Group and class of each row:
[ -5  -7   9  -3  18   4  -4  -7 -12   5  -6   7  -1   8 -11 -19  -2   4
   5  22   3   8  -6   1   6   4   2   3   1   6   3  -1   2] : (73).z526
[ -1  -7  -7  -6   5 -13 -12  10 -12  -6   5   4  -6  15  38 -11   9   5
  13   3   7   2 -12  -6   5   0 -15  -6   8   0   6  10   1] : (73).z310
[  2  -6   9  11   4   5 -21   8   2   1   4  -2   3  14 -28   9  -1   7
  -7 -38  -7  -5   2   5  -4  13  -6   5   3  -7  11  20   3] : (64).z969
[  5 -23   4   5   4   8 -18   4   3 -10  -9   9 -11  14   4 -35 -13  12
   9 -42  -3   6  13   0   7  10 -14  -2 -17  33  21   9 -10] : (73).z526
[  6  -1   2  10  -6   7  -6  -7   6  -6  -8   2  12 -12 -31 -13  -9   5
 -14 -31   1   1  11  -1  -9  10  17 -10 -11   4   1  89   4] : (64).Z973
[  1 -10   6  -1   5   2 -17  -8  -7  -3   0   0   7   9  -5 -32  -4  27
   5 -15   9  -2  -5  -4  -2  10   6  -1   8  17  12   5   4] : (73).z310
[ -2  -5   3   6   2  29 -21  13  10   4  -9  -4  12   1 -10   1   3   8
  -1 -48  -2  -2  13   5  -1  10  -1  -2   3  -2   9  10   1] : (64).z46
[  4 -24 -13 -11  23 -20 -36  -9 -11   2   8   5  -5  10  32 -34   6   6
   3   5   9  -7   4  -4  -2  15 -22  20  14  18  19 -11   1] : (73).z310
[ 12  -4   6  19 -13  23  13  37  24  16  -6   3 -13   1 -23  35  -8 -15
 -35 -17 -17  13  -4   2  -4 -11 -14 -13   4 -26  12  19  -2] : (73).z310
[ -3   3   6   6   9  10 -13  22   6   3  -2  -5   5  12 -17   7   0   2
  -4 -27 -10   6   2   7  13  -4  -6  -7   4  -8   6  10   4] : (73).z594
[ 14  -5   8  14 -16  12 -17  18  18   3  -3   2  -6   2   1  -6   0   3
   2 -53  -1   0  -3   2  -5   4 -23  -5  -8  36  17  20   2] : (64).z46
[ 17  -9   0  18 -12  -7 -22   6  10   4  -4   1   5   3   5   6  -1   3
 -10 -57   2   7  14   4 -10   7 -13   2   4 -13  14  13   3] : (64).Z973
[-4  2  5 -2 17  3 -8  1  4  7  1  9 -8  1 -4  2  4 -8 -2 45  1  3 -5  6
  9  2 -5  3 11  7  8 -2  2] : (73).z526
[ -7  -3  11   2   9   4   3   0 -13  -5  -6  -4   0   2 -23  -3  -5   7
   4  -8  -1   3 -10   4  -3   0  12  -9  -2   2  10   9  -5] : (73).z526
[ -4  -9  15   7  -2   8 -22  13   6  11  -5   3  -1  -2 -28   4  -8  -1
 -18  -8  -8  10   2   3  -3   5   1  -7   1  -6  25  14   1] : (64).z969
[ 17 -45  -1  -1  -6  14 -36  -9  21  -2 -11  12   1   0  -7 -49 -17  12
   4 -51   0   4  22 -10  -5  14 -10 -15 -13  35  29  12   4] : (73).z594
[  8 -11  -5  12   0   1 -20   0  10   1  -2   9  -7  18  -2 -20  -7  18
  -5 -36  -1  -4   5   1  -8  12  -6   5   1   6  18  13   3] : (64).z46
[-11   3  -2   0  16   2 -12 -12  -2  -3   4  -3   2   0  -3 -17   7   3
  23   8   6   0  -4   0  14   5  10  -1  10  10  -1 -11   3] : (73).z310
[ -8  -1   7 -16   0   2  -6  -8   2  -6 -11   6  12  -5 -54  -9 -16 -15
 -13   3   5   2   3   5   0   5  10 -11  -3   3  -6  -1  -2] : (73).z526

Group, then class:
[  1 -32 -10  -4   6  -5   1  -5  -2   7  -2   1   8  17  23   6   6  -1
   5 -35  -9  -1  11  -1  -4  16  -5  -2 -14   2  -1  -9  -3] : z254.z201
[  0 -56   2 -23  37   2  10 -20  -3   9 -13  -4 -16  24  -2  15  -9 -11
  52 -22 -12   0  11   0  -3 -11 -30   7 -17  -6  14   3  15] : z107.z132
[ 23 -16  -3   5   9  -4  -2 -15  -3   9   2  -7  -4  10   0  10  -4 -14
   7  -3   1   2  -4 -17  -2  -3 -14  -2  -8 -14 -10  -3  13] : Z868.z817
[ 11 -15   5 -18  -4   4   6 -10 -16   3   3   2 -24  12 -12   8  -9  -1
  11 -19 -10   2   1   4   7   7 -22  -1  -5   5   3  14   4] : z107.z324
[ 13 -47  20 -10   0  -1 -12 -24 -21  -4  15  -4   1  25  11   9  -6  -8
  32 -33  -9  -1   2  -3  -5  21 -29 -11 -25  -3   8 -18  -5] : z107.z132
[  4 -57  15  -8  24  -9   8 -18  -4   3 -13  -1   8  27  22   1   4  -5
   0 -33 -18  -5  16 -11  -5  16 -44  11 -11 -13   7  -4   7] : z254.z201
[ -3 -19  -4 -10  19  -3  -1  -3   1   3   0  -3  11  -5  10  16  -2 -17
  27 -16 -17  -6  -2  -7  10  -3 -14  10 -21  -6  -7  -9   7] : Z868.z817
[ -3 -51  10   3   8   4   1 -24  -2   0  -9  -6  -8  18   7  10   1  -4
  22 -12 -14   1  -1   3  -7   4 -17  12   0   4  25  -4   3] : z107.z132
[ 12 -29  -7   1  30  -5  -1   5  15   9  11   4  20  13  11   5 -15   8
  10 -20   1  10  18  -3   3   4 -22  11 -19  10  -6   0  -6] : z669.Z77
[-12 -44   2 -20   7  -2  -4 -27 -12   0   9 -13 -12   9  -8  12  -5   0
  42 -19 -14  -1 -16  -3  -4   1 -21  -3  -2  -2  15   3   8] : z107.z132
[ -4 -54   9  -9  23  -3  -8 -15   2  10  12  -8  11  37  14  11  -1  -4
  44 -16   1  -5  11  -5  -5   5 -47   0 -26  -5   8 -17 -18] : z669.z261
[  0  -7   3  -8  41  -1  -4 -25  10   2  -1  -3  12  14  15   3   1 -17
  35   0 -18 -11  -4  -2  -5 -14  -4  -3 -16 -20  -7 -14  26] : Z868.z817
[ -8 -24  -1   9  19  -4   4  -9 -15   9  20   0 -13  11 -17   1  -6  -2
 -15 -29  -9  -5  -5  -6  -1   4 -21  -1  -9  -3  13   4  10] : z107.z324
[  0 -58   1  -8  16   7   6 -14  -5  16  -1   3  -1  19  11  12   1  -7
   1 -24 -22   9   9  -5  -5  10 -37   1 -15  -7   6   3   5] : z107.z324
[  4 -21   9  -5   0  -9  10  -9 -11   2  -2  -4 -14  13  -9   9  -2  -1
   4 -24 -16  -2   0  -2   2   6 -33   7  -6   1  11  10   6] : z107.z324
[ -6   3   7   0  21  -6  -1   0  -5   3   4  -4   2   7   5  14   2 -10
  25   2   6  -4   2   2  15  -1  -8  -2   1 -10  -4 -11   1] : Z868.z817
[ -2 -43  12   0  34 -18 -13  -4  -5  11   3  -7  12  20   4   6  -6   0
  23 -14  -4   7  21  -4   0  -9 -19   1 -15  -5  -2  -8  21] : z669.z261

Group, then class:
[ 13   4  15  -5   3  -6   0  -2  -1   5   1  -1   9   9   2  -2  -7  -4
  -3  -4  -2   7 -10 -10   0   6   0   6  -9   2  -3   9  -6] : z912.D
[ -2   7   6   0 -10   1  13  -1  -6   3   1  -4   0  12   2  -2  -2  -9
   3   4  -3   6   4  -2  16   4   7  20   3   2  -7  13   1] : z332.Z
[  1   1   1   0  -2  -5 -11   6  -4   7   9  -6   2   5   6 -13  -2  -7
   8   1   2   1   7  -8 -11  -5  -1  25  -4  10 -14  10 -10] : z332.H
[ -3   5  -6   9  13  -5  13   1   3  -8  12  -4  -2   7  -5   2   5 -10
  -3   0  -1   6   6  -3  10  -6   7  20   5   9 -11  19   2] : z332.Z
[ -4   6   9  -4  -8   1  -4   1  -4  16  -4 -12   2  17   0   1  -1  -4
   5   3   1   7  -2   2   1   9  -6   6  -5   1 -10   8   2] : z912.T
[  0   3  10  -3 -10  -5 -10  -7   1  13 -10 -15   3  19  -1   3  -1 -14
   3   1  -2  10  -8   0   9  11  -6  -7 -10  -1   4   7  12] : z912.T
[ 10   7  12   3   5  -6   3  -8   6  -4  -2  10  -6 -20   6   0  -6   7
   7  -5   2  -6  -2   0   6   9  -6  -3  -3   0  11  -8  -3] : z162.R
[  8   3   6   3   9  -6  -6   0   5  -2   3  -2   3 -13  -5  -6  -7  11
   7  -9  -1   0 -18  -3  -1   1  -7   3  -3   6  12   0  -2] : z162.J
[ 14   5  11  10   2  -9  -2 -13   7 -11  -1   6  -1 -15   0  -9  -4   0
   4 -16   4  -4  -5  -1  13   5  -4  10  -6   8   9  -3   1] : z162.R
[  1  -3  -7   5   0  -1  -5   5   1  -6   7   4  -5  -3   1 -11   2  -2
  -4  -7   1  -1   4  -1  -7 -11   1   7   0   4  -7  -3  -1] : z515.U
[ -4   8   8   2 -12  -1  -1  -2  -1  11   2 -17   1  19   3   6   4 -10
   5  -2   1   8  -6   2   6   8   1  12  -4   3 -10  12   4] : z912.T
[ 10   3  10  -1   4   3  -4 -11   1  -2  -8   7   6 -14   7  -7  -2   7
  10   2   8 -11   0   0   0  13   1   1  -2   5   5  -1  -2] : z162.A
[  0   1   7  -3  -2   3  -9  -3   0  11  -4 -17   5  15   1   2  -1  -5
  -2  -3  -6   7   4  -4   7   6   2   2  -6   0  -8   8   3] : z912.T
[  2   8  13  -4  -8  -5   0   1   0  14  -8 -15   6  19  -3  10  -2 -12
   4   3   2  10  -8   3   7  16  -5  -3 -12   0  -4   4   0] : z912.T
[  9  -2   1  16  -6  -7  -1 -11   6  -6   4  -3  -6  -6  -3 -11   2 -12
   1  -7   4   2   3   2   6   0  -1  14  -4  10  -2  -3  14] : z515.X
[ -7   7   0  -6   3   7  -4   8  -5  11   3 -10   4  10  -4   3  -2   1
   4   2  -5   3  -5   1  -4   0  -5   8   3   1  -2   8  -5] : z912.D
[-16   4   3  -5 -15   0  -8   2  -5  11  -3 -17  -8   8   1   8  -2  -4
   7   3  -3   8  -3  10   6  10  -3   1  -1  -5   1   1   6] : z912.N
[ 6 11  3  4  2 -7  2 -9  3 -1 -1  6 -1 -7 -1  2 -2  0  5 -2  5 -4 -1  0
 -9  9 -7  3 -8  8  1  5 -8] : z162.A
[-2 -2 -2  8 -4 -4 -1 -2 10 -1 -2 -5  2  2  1 -3  5 -7  3 -4  3  2  3  1
  2  3  0  7 -1  6 -4  1 11] : z515.U
[  4   0   5  11  -5  -9  15  -2   7 -10   8   7   3  10  -2   1   9 -13
  -5   4   0   5   7 -11   1  -3   4   6  -9   9  -6  10  -2] : z332.E
[  5   0   8   5  10   6 -17  -3  -3   0  -2   6 -11 -11   8  -7  -5   8
   8  -8   0  -2   1  -4 -14   2  -6  11  -1  -1   0  -2 -13] : z162.J
[ -4   4   5  -3  -5   0  -5   6  -5  12   0 -14  -3  15  -2  10  -1  -7
  -2  -7  -4  12  -2   0  50   4  -4   2 -11  -1  -7   5   1] : z912.T
[ -3   4  -3   7   2   1  -7  -3   1  -1  10  -7   3   4   3  -5   7  -2
   5  -4   3   0   5   2   3  -2   1  27  16  11 -12  11   2] : z515.U
[  6  -3   8   4  -7  -9  12  -4   3  -5   4   0  13  11  -2  -4   2 -17
  -3   5  -2  10   5 -12   5  -3   7   9  -7   5 -10   8   1] : z332.E
[  7  -6  -3  13  -4   0  -4  -9   9  -7   3  -4  -2   1  -2  -4   9 -13
  -1  -7   5  -2   8  -3  -1   1   0  10  -7  11  -9   7   6] : z515.X
[  3  -6  -4  13 -26  -7 -10   1   4  -5  10  -5  -9   0   5  -9   2 -16
   1 -10   0   3  12   6   1  -7  -5  16  -8   6  -5   1  13] : z515.X
[ 12  -4   9   4   5  -6  -8  -4   4   1   1   5   3  -8   2 -13  -6   1
   1  -8   1  -4  -8  -1  -1   5  -2   6  -6   8   3   0  -2] : z162.J
[  6  -9   3   9 -11  -1  -8  -1   1  -9   2   0 -19  -4   7  -8   0 -18
  -2  -9  -1   9  13   3  -7   3  -3   8  -9   1  -7  -4   1] : z515.X
[  3  -4  -1   9  -2   0  -4  -4   2  -4   7   0  -4  -3   2 -10   3  -6
  -2  -2   2   1   4   1   2  -3   0   9  -1  -3   9   1   6] : z515.U

Group, then class:
[  1  27  -5  -9  -7   4  10   7  -5   2  23   9  -9  -3  14 -18  -2 -13
 -11   6  -8   3 -27   1  -2   5  -2 -10   2  16  -6  -1  -4] : C.Z25
[ -3   5  10 -16   4   1   3   7   1   4   6 -14  -1  -5 -12  -2   8   3
   4  -8   7 -18   9   4  -4   7  -2  -6   2   1   0   1  18] : S.Z426
[  4  20  12 -16   8   4  13   4   1  -1  -1  -7  -2  -3  -5  -5  12  -2
   2  -4   3 -22   7   2   0   8   0  -5  -1  12   1  -1  20] : S.Z426
[  4   2  -6  12   4  -4 -10  -9  -2  -5 -11  17   5   5  15   2  -1   0
  -4   3   6   7  -9  -5   2  -3   3   4   0  -8   4  -1  -4] : F.z183
[  5  19   4   3  12   1  -7  -3  -3   1 -17  12   3   1  15  -2  -3  -7
  -7   6   7   1  -7   2   9   2   2  12   0   4   1   1  -4] : F.z565
[  6  21  -5  11   5  -3  -8  -6  -5  -4  -7  25   1   3  23  -8   0  -5
 -12   7   7   3 -20  -4   3   4   3   3   2  -3   2   2  -6] : F.z183
[ -1   2  -3   1 -11  -3   6   3   2   1  19  -1  -3  -1  -1  -5  -2  -4
  -2   0  -6   7 -12   3  -2   1  -4  -3   3   3  -3   2  -5] : C.z861
[  0  -8   3  16  -6  -5   6   1   4   4   3 -10   0  -1  10   4 -29   1
   0  -2 -16  11 -12   8   0   4   2  18  -7  -5   0   2 -14] : C.Z25
[  0  -2  -4  12 -10  -4   9  -1  -1   3  13   1   1  -5  13  -4 -18  -3
  -5  -1  -9  11 -21   7   0   3   0   4   0   0  -3   2 -11] : C.Z25
[ -4 -11   5 -11   1   1   8   4   5   4   5 -25  -1  -3 -18   2  10   6
  10  -9  -1  -9  13   4  -3   3   0  -7  -2   3  -3  -3  11] : S.Z48
[-12  -5   3 -12   3   4   6   4   2  -2   9 -11  -1  -3 -14   0  14   7
  10  -9   0 -12  12   0  -6   3  -4 -10   1   4   0  -1  12] : S.Z48
[ -1 -14 -14   9 -13  -4   3  -3   1  -7   5   5   0   2   4  -1  -7   5
   0   1   0  15  -3   2  -2  -2  -1   1   2  -9  -2  -1 -13] : C.z861
[ -3   0  -8   4  -9  -2   3   1  -5  -7   8   7  -2  -3   4  -5   3   6
  -4   7  -3   5 -12   2  -2   0  -1  -7   0   1  -1  -1  -2] : C.z861
[  5  22  -4  -1   2   0  -5  -2  -5  -3  -3  18  -1   3  21  -6  10  -5
  -8   8   0   0 -11  -6   0   1  -1  -7   2   4   6  -3   0] : F.z183
[ 18  -6  -3  10  -3  -1  -5  -5  -1  -5 -16  10   2   5   8   4  -4  -2
  -4   2   5   8  -4   2   2   0   4   8  -1  -5  14   0  -9] : F.z183
[  8  33  10 -25  13   6  -3   6  -5   0  11   4  -5  -4   3 -16  27  -9
  -3  -2   2 -27   5  -1   1   7  -3 -15   1  19  -2  -2  25] : S.Z426
[  3  33  -8  -4  -2   0   3   7  -8  -2  20  22  -9  -1  22 -20   7 -17
 -15  10  -5   0 -31  -4  -2   9  -5 -14   7  13  -6   1  -4] : C.Z25
[  0  -6  -4  12  -6  -4  -2  -2   1  -2  -4   8   2   4  16   2 -14   1
  -7   1  -1  11 -14  -1   4  -1   3  15   4 -12   1   5 -13] : F.z565
[  2  17  -1   7   4  -6  -4  -3   0   0  -4  14   0   3  21  -3 -10 -13
  -9   6   1   6 -17 -12   2   4   6   9  -1   1  -3   3  -6] : F.z565
[ -1   4   1   3  -9  -4  12   9   1  17  18 -11  -6  -5   7  -5 -17  -3
   4  -4 -13   9 -20   8   0   8  -2  -1   1   5  -5   3  -5] : C.Z25
[  1  13   1   6   4  -3  -6   0  -2  -1  -5  12   0   4  13  -2  -6  -9
  -9   6  10   0 -10  -1   5   4   2   5   1   2  -1  -3  -4] : F.z565
[  2 -21   9  -3   1  -2   7   1   6   0  -1 -22   1  -5 -11   9 -13  14
  14 -12  -5 -10   7   9  -2   1   0   4  -3  -6   4   0  11] : S.Z48
[  1 -13 -14   2  -2  -4  -3  -7   0  -9   2   9   1   1  -4   4  14  17
   1  -3   7   1  -1  -2   1  -5   2  -9   2 -10   4   0  -2] : Y.Z214
[ -2 -18   7  -7  -2  -1   3   1   5   1   6 -18   0  -4 -13   3  -1  15
  12 -13  -6 -13  10   8  -5   5   0  -2  -4  -4   4   3   8] : S.Z48
[  0   7 -14   2  -6   0   1   0  -3  -7  14  14  -3   1   8  -9  11   2
  -7   4  -1   4 -16  -2   0   0  -2 -17   6   1  16  -1   0] : C.z861
[ -1  31   8 -21  12   6   3   2  -3   2  11   0  -4  -5  -3 -12  21  -5
   1   1   1 -29   5  -2   1   5  -3 -14   2  20  -4   0  25] : S.Z426
[ -1   4 -10  -7  -2   0  -1  -5  -3  -4   1   7  -2   0 -13  -8  26  14
   1   1   1  -4   0  -6   2  -2  -3 -16   8   2  -1  -1   8] : Y.z724
[  0 -20  -4   1  -3  -2  -3  -6   2  -9  -3  -2   4  -2  -6   7  14  23
   8  -9   1  -3   7   0  -3  -4   1  -8   2 -19   4   1   8] : Y.z724
[  1  -3   3  15   4  -3  -5  -5   2  -4 -12   7   1   2  14   9 -16  -2
  -2  -4   3   5  -6   3  -2   4   3  16  -2  -7   2   1  -7] : F.z565
[ 1  5  0  7  2 -1 -5 -4 -2 -4 -9 12  2  2  7  0 -1 -3 -6  3  4  3 -4 -6
  3  0  3  4  2 -4  3  1 -3] : F.z565
[ 2  1 -7  5  0 -2 -5 -4  0 -8 -3 14  1  1 -1  0 17  6 -2  4  4 -3  1 -5
  2 -4  1 -8  8 -5  2 -3 -2] : Y.Z214
[ -1  -9  -8  -4  -4  -4  -4  -4  -1  -6   1  10   2  -1  -7  -3  19  13
   2  -4   3  -3   1  -2   1  -6   0 -13   4  -6   3   0   5] : Y.z724

Group, then class:
[ -1   4  -3  17  -9  11  -7   3   2   8 -20  -2  12  12   3  -1  -5  15
 -17   7  18  30   4 -16 -10  -4  -9  -4   4  16  12   7   0] : [6].(82)
[  2  -5  -7  -5  -1   5  -6   0  -3  -7 -27   4  -3   5   3   5   3 -13
  -4  -5  -3   9  -2 -14  20  -5  -9  -4   1   4  11  -3   3] : [5].(94)
[ -6   8   2   3  -6  11  -4  -5   1  -1  -7  -5   3  -6   3  -4  -6  -9
 -13  -1  -5   8  -4  -6  -9   9   1   0   1  15   2  -6   5] : [10].(79)
[ -6   5  -2  13  -6  17  -6   0   0   6 -35  -7  16   9   3  -4 -13  10
 -35  -4  16  42   4 -26 -21  -6 -12  -6   8  12  10  10   2] : [6].(91)
[ 15  -3  -3   3  13   3  -8  14  -3  -7 -22  -3   3   9   4   8  -1 -12
  12  -3 -13  13   3 -15  10  -6 -11  -3   6  13   8  -1  11] : [5].(94)
[  3   0  -3   2  -8   2   2   4   3   5 -19   0  10  10   3   1  -2   7
 -16  -1   8  29   0 -17  -6  -7  -6  -2   4   5   1  14  -3] : [6].(91)
[-25   1   0   9 -16  -7   3   4  -3  -2 -14   2   2   4   2  -2   0   7
 -36   2  10  28  -8 -11 -20  -1  -4  -3   8  14   5   0  -6] : [6].(91)
[  3  12  -1   8   4  16 -14  -4   2  -4 -14  -3   7   0   3   0 -12   1
  -8   2   4  10  -4  -7  -9   1   1  -8   8  21   5  -3   9] : [10].(79)
[ -7   3   8   2   4  -1  -7  -1  -1   4   6  -2   2   2   1   1  11 -14
  -6  -8  -1  -3  -3 -14   0   5   2   2   5  12   2  -5   6] : [10].(85)
[  1   7  -2  15 -16  25  -8   7  -2   4 -34  -2  15   8   1  -6  -7   4
 -27   2  11  36   4 -19 -15  -3 -16  -4  -2  21  15   4  -1] : [6].(91)
[ 10  -2  -4  10  13  38 -14  -3  -4  -7 -53  -3  11  17   8   5  -5 -10
 -16 -11  11  26   6 -30  -7 -18 -19 -11  16  14  20   5   9] : [5].(99)
[ -9   1  -2   8 -25   1  -9  -1   6   5 -14  -8  11  -4   3   2  -7   7
 -25  -4   3  40  -4 -19  -5  -2  -2   2   6   7   2   0  -8] : [6].(91)
[-13  -4   6  -4  -5 -11  -2  -7  -2 -11   2   2  -7  -5   1   0  -3  -8
 -15  -1  -5 -12 -13  11   1   7   4  -2  -8   8  -8  -5   2] : [10].(79)
[ -5   4   4   3  -1  11 -12  -2  -1   1 -18  -2   6   5   4   1  -2 -10
 -11 -10  -4  13  -6 -23  -3  -1  -4  -4   8  42   8  -5   3] : [10].(85)
[  4  -9   2  -6   0   1   2   0  -3  -1 -12  -3  -6   5   5   1   4  -1
   4 -10  -8 -14  -1  -6  15  19   6   7  -8  -5   0   5 -15] : [5].(81)
[-19   0  -2   6 -14   4   0   5   3   0 -12   0   8   7   1  -2  -2  13
 -23  -1   8  39   7 -15 -13  -7  -7   0   7   4   4   3  -8] : [6].(91)
[ -2   4   5  -2  -2   0 -12  -2   1   0  -8  -2   2  -8   2  -3  -6   3
 -12  -3  -8   4 -15  -3   3   3   5  -4  -2  19  -4   2  -1] : [10].(105)
[ -2  10  -2  27  -9  12 -10   1  -1   2 -11  -4   7  11  -1   1  -3  12
 -11   1  17  25   8 -20 -10  -9  -5   1  14   1  13   4  -4] : [6].(82)
[  5  -1  -3  -5   5  -2  -7   0   1 -14  -4  -1  -6   6   0   5   4 -13
  -4   0 -10  -2  -7   4  14   2  -1   6  -6  -5  -2  -1   1] : [5].(94)
